(in the rows, 128 means zero)
Each row has a class, written after it.
176 125 153 105 110 124 66 105 156 123 130 141 150 113 95 115 117 197 159 114 175 144 152 163 128 127 158 138 128 152 83 124 163 179 135 102 113 119 109 138 130 91 140 145 127 136 147 109 93 134 123 135
zibas
120 190 148 146 117 133 100 128 139 150 157 151 104 141 144 111 75 145 79 121 142 162 113 151 99 132 124 138 99 107 77 117 119 199 130 128 152 82 144 153 142 84 158 139 110 139 115 115 123 60 137 158
zibas
138 137 122 105 111 116 80 109 123 116 93 139 126 122 121 149 127 177 136 123 118 137 175 149 120 129 107 146 121 150 104 115 146 158 134 95 69 148 138 114 141 116 114 164 135 150 165 105 121 141 135 103
gosa
125 100 127 114 85 161 125 146 149 149 153 123 89 163 136 118 86 131 128 122 149 71 147 170 138 144 129 147 108 145 114 107 147 181 119 130 155 91 114 143 134 128 124 143 119 108 90 176 124 150 142 168
zase
130 153 122 107 139 130 104 161 121 105 119 111 101 127 93 120 147 186 173 84 186 119 135 130 203 158 154 147 146 130 112 129 182 151 110 145 169 147 88 149 138 127 114 169 148 133 144 137 104 95 92 91
kofo
150 126 133 97 147 119 115 107 122 122 128 160 101 112 116 107 119 157 141 110 168 161 134 149 146 130 127 146 120 155 101 96 155 182 146 138 148 142 125 139 124 135 113 158 134 139 131 125 102 134 141 127
kefes
174 105 150 186 136 99 174 97 172 168 139 115 80 164 131 119 115 126 97 112 174 130 130 159 127 144 125 140 139 134 129 87 150 173 162 119 186 110 125 100 121 124 208 127 120 157 95 92 121 126 156 160
zibas
126 148 129 143 105 124 113 134 141 139 151 159 99 150 126 110 98 154 126 111 161 82 118 193 119 142 125 158 130 154 118 95 122 174 142 109 140 106 122 141 136 114 160 166 112 154 111 148 128 114 145 160
poda
166 172 154 184 154 190 113 105 188 144 146 146 69 121 111 104 123 125 141 109 168 165 154 139 164 137 135 164 123 103 91 96 107 228 159 146 138 124 157 101 126 161 126 122 109 127 98 144 82 176 134 176
zibas
142 86 131 124 127 75 183 125 132 167 128 115 102 150 134 122 142 96 98 123 168 134 96 153 116 107 104 146 111 100 133 102 165 113 160 117 191 133 123 119 123 105 186 115 119 148 133 94 149 97 132 116
poda
174 164 156 157 126 146 101 88 138 131 127 170 133 90 137 83 129 123 128 129 133 163 144 130 127 108 137 158 120 119 97 99 110 156 142 127 107 125 171 131 118 152 149 133 124 123 89 109 117 163 139 181
kefes
173 174 159 127 103 91 66 90 155 133 122 142 155 127 125 124 125 192 117 85 145 174 133 194 107 142 136 150 120 112 63 156 153 134 127 113 88 124 144 159 118 85 107 151 133 152 138 125 88 71 118 92
zibas
100 142 94 136 100 152 95 130 145 140 172 180 107 130 127 107 92 141 118 130 131 122 133 162 110 152 144 133 112 151 96 127 115 188 154 126 109 113 142 168 117 138 145 144 109 153 118 154 116 92 126 188
zibas
125 149 102 141 90 148 131 128 135 142 142 172 69 154 136 151 83 136 116 120 134 123 139 154 125 165 149 128 120 141 125 104 116 157 141 147 128 120 142 131 147 127 185 170 129 142 100 142 149 122 121 178
gosa
134 149 159 131 105 143 114 127 127 126 123 138 129 101 127 121 149 110 128 144 130 132 147 110 126 96 113 158 120 125 134 147 128 150 112 105 64 140 160 132 113 182 68 122 127 137 132 132 102 132 120 107
poda
163 102 158 128 168 96 163 142 121 179 135 94 77 142 113 140 162 117 116 120 185 143 120 152 109 140 98 140 97 124 152 85 139 179 121 131 211 130 112 76 137 131 174 120 124 146 105 93 141 144 141 136
zase
159 154 135 82 126 100 47 108 106 90 118 161 145 114 117 115 112 181 118 108 135 153 147 154 112 118 142 123 122 127 76 132 155 115 125 101 83 115 132 124 130 82 123 147 127 103 137 95 123 94 107 100
kefes
136 140 146 174 130 148 106 106 144 151 129 141 135 91 115 92 115 131 124 108 132 119 151 167 143 86 152 169 175 116 156 118 132 164 137 106 143 119 134 103 114 154 136 147 115 120 124 126 129 119 108 181
gevor
136 78 105 95 114 142 123 147 110 150 151 146 118 152 123 130 98 143 120 126 131 77 139 174 104 141 118 150 103 188 133 146 142 182 135 107 127 127 129 146 121 155 143 152 121 152 127 172 128 105 158 152
zase
159 111 116 69 110 100 79 127 102 105 131 144 140 108 126 142 150 153 156 131 137 154 160 192 148 105 137 165 89 116 67 136 148 170 130 131 52 177 128 133 124 112 102 158 150 136 116 94 147 110 125 102
poda
131 138 129 141 162 82 144 136 96 159 142 121 110 121 136 129 174 112 115 129 148 151 103 148 124 130 128 139 140 95 132 64 129 134 116 145 187 129 126 106 145 131 190 139 123 181 129 97 139 100 129 130
gevor
157 163 146 97 105 115 97 124 84 94 115 111 133 101 108 117 129 183 149 115 162 124 141 151 158 134 134 152 90 144 95 149 141 153 152 105 66 144 104 146 128 116 130 158 160 134 117 110 125 87 90 114
kofo
142 91 126 146 123 161 143 133 143 140 144 134 105 155 122 100 91 141 121 113 158 70 132 163 122 151 124 159 135 155 149 85 142 175 116 129 178 103 129 151 113 174 161 135 93 107 88 173 101 133 139 194
zase
141 166 130 104 112 111 66 122 122 98 124 154 169 120 119 109 144 210 145 101 153 170 169 152 128 116 126 132 93 133 63 122 159 143 114 85 60 124 145 154 142 97 101 138 140 139 159 113 107 92 139 93
Bapo
168 137 133 104 131 114 90 132 113 104 118 142 114 105 102 115 144 185 150 132 139 170 161 145 134 128 140 154 120 149 89 126 140 138 112 130 106 117 133 128 156 114 140 145 150 161 153 100 101 129 98 113
gosa
173 142 181 157 141 158 102 98 130 127 142 123 101 94 117 115 123 147 154 107 186 105 155 138 157 122 141 195 116 124 106 98 109 206 122 135 124 137 150 81 132 165 108 183 116 127 86 100 124 158 167 157
gevor
172 126 152 165 77 176 145 96 117 164 126 144 97 110 138 132 118 121 158 104 107 102 125 126 173 107 134 166 151 166 131 109 115 208 131 94 122 97 147 139 118 195 106 157 135 100 92 154 128 130 162 182
Bapo
122 174 126 108 124 114 50 138 96 83 134 161 148 120 116 104 134 204 137 123 179 158 164 175 107 147 163 143 86 129 81 99 136 163 127 122 95 127 148 141 137 127 129 172 150 149 110 95 120 113 133 132
gevor
126 135 147 128 196 88 148 125 94 139 147 141 133 122 149 146 110 150 89 122 107 141 131 155 104 122 110 127 81 133 122 121 153 141 122 112 136 142 145 81 134 109 177 136 123 154 109 74 150 100 182 112
zase
147 122 113 90 121 85 91 122 125 120 105 137 124 126 105 141 112 182 115 110 149 114 142 171 145 137 142 147 130 135 134 133 174 187 151 129 136 130 92 141 121 94 131 130 143 141 164 133 111 71 108 131
Bapo
180 86 130 157 130 83 175 102 157 160 133 115 89 165 111 140 113 129 104 100 139 120 127 157 110 148 120 133 146 135 136 101 142 160 158 153 174 132 119 103 132 76 213 110 117 176 118 113 128 117 166 132
zibas
135 103 110 107 67 140 115 108 115 152 157 165 90 140 124 125 134 155 125 126 125 95 133 162 117 154 155 161 98 145 105 86 111 179 155 130 125 89 149 154 128 132 153 158 129 133 78 149 128 122 131 189
Bapo
117 129 137 143 93 151 87 123 171 156 157 147 90 144 123 116 108 157 137 114 161 135 140 160 111 147 135 145 125 143 90 99 106 184 142 117 113 91 130 145 137 109 134 150 112 148 108 133 115 128 129 177
zibas
118 113 118 105 107 152 140 129 125 174 164 150 99 160 135 97 99 149 109 141 165 105 135 146 105 132 111 149 89 142 139 115 126 198 140 98 129 95 142 149 132 159 146 154 135 123 68 147 120 108 126 176
zase
147 133 172 177 99 175 121 103 163 149 125 113 99 97 117 102 125 134 149 127 214 88 162 112 162 125 172 188 130 124 131 85 116 227 136 140 126 136 137 101 106 191 106 165 125 127 88 127 101 187 147 181
gevor
142 86 126 135 132 107 168 117 117 172 143 106 92 146 136 140 133 129 112 116 102 88 120 147 141 156 121 131 113 152 128 78 139 167 147 96 155 138 131 97 147 136 192 128 126 139 119 119 123 131 154 124
Bapo
124 121 118 151 149 119 149 116 160 150 154 200 77 166 123 131 89 152 115 129 113 117 155 161 113 127 141 149 103 136 164 119 161 169 156 111 161 69 153 116 128 155 156 124 102 130 102 147 128 96 121 184
gosa
137 88 138 113 103 112 185 119 101 168 131 69 80 146 124 144 165 114 116 115 183 91 117 145 134 150 131 145 108 109 135 58 148 168 153 143 151 163 129 96 135 128 174 163 131 174 110 141 142 133 133 109
gevor
155 99 153 150 134 169 142 127 134 159 119 129 101 120 128 130 106 130 135 134 126 119 160 117 142 102 108 178 142 172 171 121 126 204 127 79 121 129 152 99 118 235 103 159 123 103 105 130 128 146 126 172
zase
166 123 171 160 97 143 113 88 168 140 119 135 133 100 131 119 96 116 126 119 132 148 156 127 115 104 153 162 149 152 115 133 117 185 154 115 93 116 143 121 90 151 94 138 122 115 96 139 107 141 164 195
zibas
139 150 167 165 145 163 126 132 143 136 129 114 112 88 128 78 119 154 123 111 242 141 136 109 142 106 145 168 143 116 109 89 105 201 128 115 159 110 138 114 123 178 106 163 124 142 109 112 89 146 135 156
gevor
143 159 142 108 125 107 80 101 164 104 130 152 136 118 106 114 130 194 145 107 185 198 161 157 129 149 147 130 99 130 69 109 164 159 136 115 89 124 128 161 140 130 118 141 140 142 149 126 86 137 103 128
zibas
145 157 154 168 115 156 104 100 157 142 113 162 100 124 123 105 113 117 122 124 158 137 170 111 115 111 140 152 125 134 122 101 128 168 124 99 111 96 153 109 121 147 133 146 118 119 117 104 111 160 162 194
gosa
138 134 146 161 101 144 116 111 156 162 114 151 99 126 136 117 124 134 135 105 87 133 154 173 162 97 120 182 136 140 146 141 163 179 107 100 110 140 143 139 117 204 99 168 134 106 110 132 135 157 116 185
gosa
128 113 117 135 154 75 178 144 113 160 143 113 132 144 126 146 100 120 100 100 171 130 109 155 123 106 136 129 106 88 157 93 147 148 124 103 189 115 113 107 165 134 166 139 131 135 135 112 159 72 120 133
gevor
135 116 163 155 140 68 179 103 135 185 112 129 86 168 141 166 131 125 106 109 122 172 116 145 110 97 88 144 104 135 144 114 163 123 125 87 124 106 126 121 148 134 172 114 126 151 150 81 150 80 140 119
gosa
151 145 162 151 123 189 95 119 161 127 119 167 124 114 125 107 115 115 153 105 136 174 145 141 137 79 136 154 123 113 121 117 111 151 149 134 136 104 153 133 123 144 94 127 128 99 96 142 129 179 138 193
kefes
123 154 156 139 140 136 118 117 147 138 151 189 72 137 128 106 114 158 131 91 188 118 120 147 105 117 123 143 106 111 129 120 110 170 144 113 109 81 139 158 121 116 141 152 113 160 81 123 120 89 133 159
poda
155 191 148 101 156 100 76 133 123 95 121 181 120 104 114 133 142 194 173 117 170 189 158 154 128 124 126 132 73 134 89 148 140 144 124 104 79 110 136 150 152 126 96 144 153 158 138 88 110 113 106 123
gosa
97 137 129 125 103 125 112 124 113 149 162 146 121 140 135 112 105 143 112 143 145 94 131 167 112 135 132 180 114 135 125 63 107 182 126 121 123 126 147 133 145 139 136 187 115 163 105 137 129 105 138 189
gevor
95 156 131 121 130 131 90 154 106 159 183 176 107 136 137 100 116 175 121 115 144 148 119 138 107 145 148 140 81 128 98 109 114 180 125 82 116 79 137 148 147 133 146 147 126 146 85 139 110 74 127 155
kofo
160 125 144 158 100 169 128 107 156 148 140 132 93 115 122 112 94 115 137 127 152 154 150 132 133 124 145 140 135 151 126 115 116 206 170 131 136 105 128 112 120 165 136 143 129 99 81 147 130 155 141 197
zibas
156 154 144 123 123 156 71 137 101 94 117 134 165 111 122 129 125 194 140 104 150 130 148 151 145 123 135 144 115 127 69 142 142 121 119 114 84 135 123 156 127 97 133 147 122 143 144 79 98 82 125 70
kofo
128 187 157 147 157 120 134 128 182 131 120 151 128 101 114 108 89 99 135 95 195 168 130 101 155 96 148 170 141 63 136 126 140 144 128 123 146 123 144 143 137 130 68 94 139 117 135 152 71 97 129 162
poda
158 110 132 158 116 90 174 129 139 171 114 112 106 160 117 151 144 136 138 125 134 157 127 188 131 131 113 167 114 118 140 78 171 126 147 152 203 118 129 126 165 118 198 95 139 142 118 92 148 142 141 146
gosa
123 163 151 137 137 163 109 140 138 148 159 175 108 133 135 132 89 154 131 109 184 133 132 130 123 151 150 144 109 134 102 108 116 171 139 112 160 58 140 158 148 137 132 139 110 139 106 139 103 96 148 163
kofo
158 126 129 94 108 101 86 100 134 98 126 167 129 130 84 104 136 202 145 94 162 136 158 158 118 141 125 153 114 161 117 103 145 158 136 95 98 118 133 154 131 133 103 126 138 128 133 140 83 142 123 158
Bapo
156 95 136 129 131 85 179 123 101 165 142 111 70 150 119 128 139 149 101 85 158 87 128 142 127 144 135 138 110 133 130 121 151 161 152 110 153 114 116 100 127 102 198 147 136 163 80 92 158 91 146 118
kofo
147 131 132 167 114 161 79 115 101 165 107 126 167 106 136 157 130 160 107 131 130 117 132 161 130 111 162 167 180 118 167 136 139 207 120 102 145 136 155 90 107 203 148 176 124 114 119 121 158 91 126 138
gevor
142 134 98 76 92 92 110 129 107 104 99 143 114 120 113 168 125 161 148 116 141 135 167 113 135 158 144 115 116 131 128 116 181 164 115 102 95 130 134 152 141 158 77 141 159 132 151 155 93 109 107 90
gosa
149 147 150 156 146 76 173 123 143 160 133 126 90 156 124 123 138 113 106 99 193 152 109 134 126 122 119 138 112 112 117 59 154 128 136 126 192 132 123 116 143 101 178 122 127 156 116 75 122 115 161 125
kefes
189 134 171 154 119 178 78 101 130 144 113 127 124 127 131 133 141 122 144 123 164 150 144 131 140 96 129 188 156 133 104 108 105 165 108 137 75 114 155 101 129 171 103 162 116 101 90 117 130 145 167 158
kefes
141 147 143 76 111 131 60 101 126 112 127 166 143 141 126 135 111 162 124 111 144 185 146 156 120 129 137 142 124 131 56 105 140 105 115 100 52 131 168 145 153 112 97 136 132 100 131 108 102 133 124 124
kefes
183 121 142 88 115 103 114 124 111 109 123 98 137 119 110 139 137 174 137 86 180 112 155 161 146 155 120 158 123 133 104 101 149 173 123 105 92 171 119 146 140 130 134 146 132 154 119 143 101 115 113 116
kofo
167 140 151 155 148 186 126 133 151 113 124 142 116 111 114 116 110 122 161 137 196 125 171 96 161 120 136 153 145 150 138 115 142 175 106 124 144 101 146 122 127 208 120 118 118 98 114 131 114 167 143 192
zase
146 145 140 157 127 155 112 111 155 149 114 168 67 103 130 124 127 138 145 112 128 155 161 109 157 97 140 175 166 149 154 147 131 190 132 104 130 87 141 111 118 233 79 183 138 98 99 144 130 141 110 184
gosa
109 126 118 126 106 147 96 133 163 172 164 158 115 152 134 108 88 144 123 128 152 131 128 188 115 118 138 140 89 138 75 116 120 178 168 101 107 98 114 145 139 100 146 162 113 137 119 117 131 116 134 185
zibas
124 111 124 133 78 150 116 147 161 153 137 135 80 147 119 138 120 157 135 103 155 78 148 141 109 134 140 154 117 140 128 102 124 181 128 114 151 79 124 147 144 153 132 154 108 122 100 161 127 152 122 170
gosa
161 119 166 136 166 96 162 126 133 146 134 136 119 160 124 127 117 142 136 100 148 161 136 178 100 106 105 138 94 130 152 100 145 93 143 113 141 106 123 109 148 93 172 130 134 143 90 105 140 113 149 155
zase
113 151 109 138 106 157 145 147 135 134 159 154 64 162 116 124 125 147 150 141 139 94 125 143 140 148 106 155 116 145 143 87 126 180 145 134 152 101 144 151 153 166 161 115 111 133 88 172 123 136 111 191
gosa
177 139 173 192 137 168 149 93 175 143 150 117 78 95 120 89 138 120 161 100 139 141 146 160 177 111 121 160 138 135 103 95 120 226 146 137 130 138 126 119 103 173 139 121 103 114 73 138 107 175 129 186
zibas
149 170 175 168 146 139 124 101 143 164 129 164 86 107 141 127 117 115 133 123 97 183 146 147 148 103 126 183 132 144 138 128 132 163 107 109 133 96 157 111 140 227 100 169 121 78 97 113 142 136 115 196
gosa
156 153 119 144 103 148 91 126 168 128 170 161 93 140 130 111 84 128 138 121 161 156 140 188 137 165 150 127 94 125 75 106 101 172 156 146 143 101 119 143 149 106 160 159 134 145 99 149 118 139 118 188
zibas
143 122 152 145 168 87 188 139 118 181 130 100 121 147 122 135 140 138 115 101 161 118 117 156 135 136 135 151 98 143 151 119 165 159 152 113 174 144 115 105 138 153 186 142 132 140 103 103 153 106 151 134
kofo
168 53 118 119 138 57 176 116 127 165 134 127 91 141 117 132 93 103 112 109 158 128 105 185 129 131 111 143 155 133 161 116 165 128 145 151 193 134 87 102 134 88 177 112 129 151 139 113 142 105 152 123
poda
110 120 137 129 88 142 94 127 117 142 155 157 112 111 114 81 104 180 139 128 173 116 141 153 112 154 154 168 109 171 132 110 123 192 148 100 137 59 125 151 119 180 114 153 126 105 72 158 123 128 113 209
kofo
129 113 124 133 99 130 101 139 115 158 142 133 100 132 126 101 97 157 123 126 167 94 128 195 110 154 147 169 116 142 90 104 114 190 132 134 91 104 139 128 139 98 160 157 118 150 108 128 140 102 148 150
poda
149 123 160 133 174 181 110 134 146 125 120 137 113 107 141 114 97 129 136 132 160 138 154 113 151 117 136 144 114 133 138 158 143 202 126 107 127 102 150 116 105 199 101 126 124 105 117 173 114 129 122 176
zase
158 124 127 76 100 126 73 122 137 92 125 147 121 116 107 114 138 165 136 113 202 139 153 132 129 128 120 131 119 140 97 106 153 138 146 108 110 152 117 146 122 134 104 150 129 132 138 119 94 152 102 112
kefes
132 134 144 136 159 159 119 135 124 132 129 126 94 107 134 129 135 122 142 131 157 152 121 111 168 77 117 188 146 106 98 113 87 215 129 117 100 137 146 84 120 140 78 141 130 141 114 124 117 117 147 137
poda
163 123 134 98 109 96 69 121 138 95 123 147 146 124 112 90 143 177 151 90 173 141 160 156 122 113 144 138 131 149 67 103 155 118 114 99 64 136 118 165 126 99 126 142 132 139 130 108 97 128 130 125
kefes
153 95 144 151 143 90 181 137 126 192 149 123 98 166 125 157 136 117 126 103 162 159 113 148 126 112 122 138 103 135 138 113 146 115 156 93 182 92 95 104 155 139 185 111 131 131 109 76 150 96 148 112
kofo
161 137 142 158 152 94 177 139 126 158 135 120 81 149 128 127 145 129 118 100 158 157 120 138 121 130 121 111 104 107 125 97 153 127 127 108 168 123 136 110 157 105 217 98 140 159 103 77 124 119 140 122
gosa
153 116 150 139 140 88 182 147 131 162 139 125 95 156 137 128 155 141 135 101 141 149 124 161 136 119 101 129 118 149 122 84 158 130 142 109 200 90 127 121 161 109 159 121 137 168 129 112 143 131 163 129
Bapo
120 128 123 139 84 142 104 121 146 160 147 151 96 147 129 124 103 154 118 135 147 117 141 174 107 133 132 155 90 144 103 86 122 227 172 95 93 92 133 141 123 149 134 164 110 141 103 145 129 117 126 189
zibas
148 148 158 159 151 74 145 115 168 154 140 128 98 140 124 124 128 133 91 108 173 189 127 146 118 147 123 147 112 121 121 103 168 130 157 119 213 125 134 134 149 129 186 128 150 182 135 72 98 108 145 137
zibas
155 122 150 140 125 109 175 129 108 134 135 102 69 148 114 127 155 153 137 109 161 122 118 128 146 164 118 143 107 140 138 78 150 147 144 146 202 108 139 123 157 132 184 117 148 132 82 103 135 126 149 139
Bapo
162 156 129 69 107 125 101 115 111 110 142 145 127 101 103 139 133 189 143 98 158 126 137 151 174 122 123 162 117 127 77 119 147 178 119 89 104 114 140 163 169 119 85 132 152 150 160 147 86 112 102 125
Bapo
139 147 125 103 116 129 73 121 124 86 119 138 134 125 114 81 155 183 159 124 182 139 150 132 135 135 129 136 132 132 88 88 132 152 126 125 81 144 121 160 129 131 145 147 134 161 148 145 87 144 112 116
gevor
162 128 122 91 119 127 97 125 117 120 114 134 124 150 93 143 128 181 155 99 129 99 158 188 143 133 120 160 112 135 106 110 173 135 125 117 100 154 120 140 141 108 141 154 125 118 137 108 115 111 112 101
zase
